[17.2, -46.2, -46.2, 57.0] -> Z_307
[17.2, -78.2, -46.2, 27.4] -> Z_682
[-78.3, -46.1, -78.3, -78.3] -> Z_420
count Z_420: [-46.1] | 1
count Z_420: [-78.3] | 3
count Z_307: [-46.2] | 2

[1.3, 46.1, -47.2, -69.0, 1.3, 46.1, 10.4, 18.4, 46.1, 1.9, 46.1, -69.0]  Z_625
[-3.7, -14.4, -6.1, 21.9, -1.4, 6.6, 15.6, 12.4, -9.5, 0.1, 10.0, -17.4]  Z_499
[-3.0, -14.0, -4.5, -3.5, 1.2, -4.5, -3.5, -3.5, -9.9, -4.5, -19.0, -0.7]  Z_322
[-5.1, 8.8, 8.8, 10.2, 8.7, 8.8, 8.8, -6.1, -14.5, -14.5, -25.2, 0.0]  Z_199
count Z_499: [10.0] | 1
count Z_625: [1.3] | 2
count Z_322: [-4.5] | 3
count Z_625: [46.1] | 4
count Z_499: [6.5] | 0
count Z_199: [10.2] | 1
count Z_199: [-14.5] | 2

[18.2, 89.6, -17.3, 38.7, 38.7, -42.7, 44.2, 38.7, 89.6, 6.5, -50.5, 89.6] -> Z_533
[89.7, 89.8, -7.8, 32.4, 30.8, -35.3, -7.9, -34.9, 60.8, -7.9, -7.9, 89.7] -> Z_87
[-36.3, 54.2, 54.2, -32.4, 60.7, -58.1, 62.2, 60.7, 62.2, 54.3, -51.8, -56.0] -> Z_257
count Z_87: [60.8] | 1
count Z_533: [38.7] | 3
count Z_257: [60.7] | 2
count Z_87: [-34.9] | 1
count Z_257: [54.2] | 2
count Z_533: [89.6] | 3
count Z_87: [89.7] | 2

[56.2, -63.8, 13.9, -25.5, 13.9] = Z_143
[60.2, 13.7, 13.7, 14.9, 13.7] = Z_504
[-54.0, 24.9, 9.9, 17.4, 5.8] = Z_450
[2.2, 31.2, -38.6, 54.0, -29.8] = Z_299
[13.8, 13.8, -63.7, 5.5, 13.8] = Z_16
[14.9, -29.6, -56.0, 5.5, 5.5] = Z_965
[34.5, 59.0, -4.2, 11.8, 34.5] = Z_262
count Z_504: [13.7] | 3
count Z_16: [13.8] | 3
count Z_262: [34.4] | 0
count Z_143: [-63.7] | 0

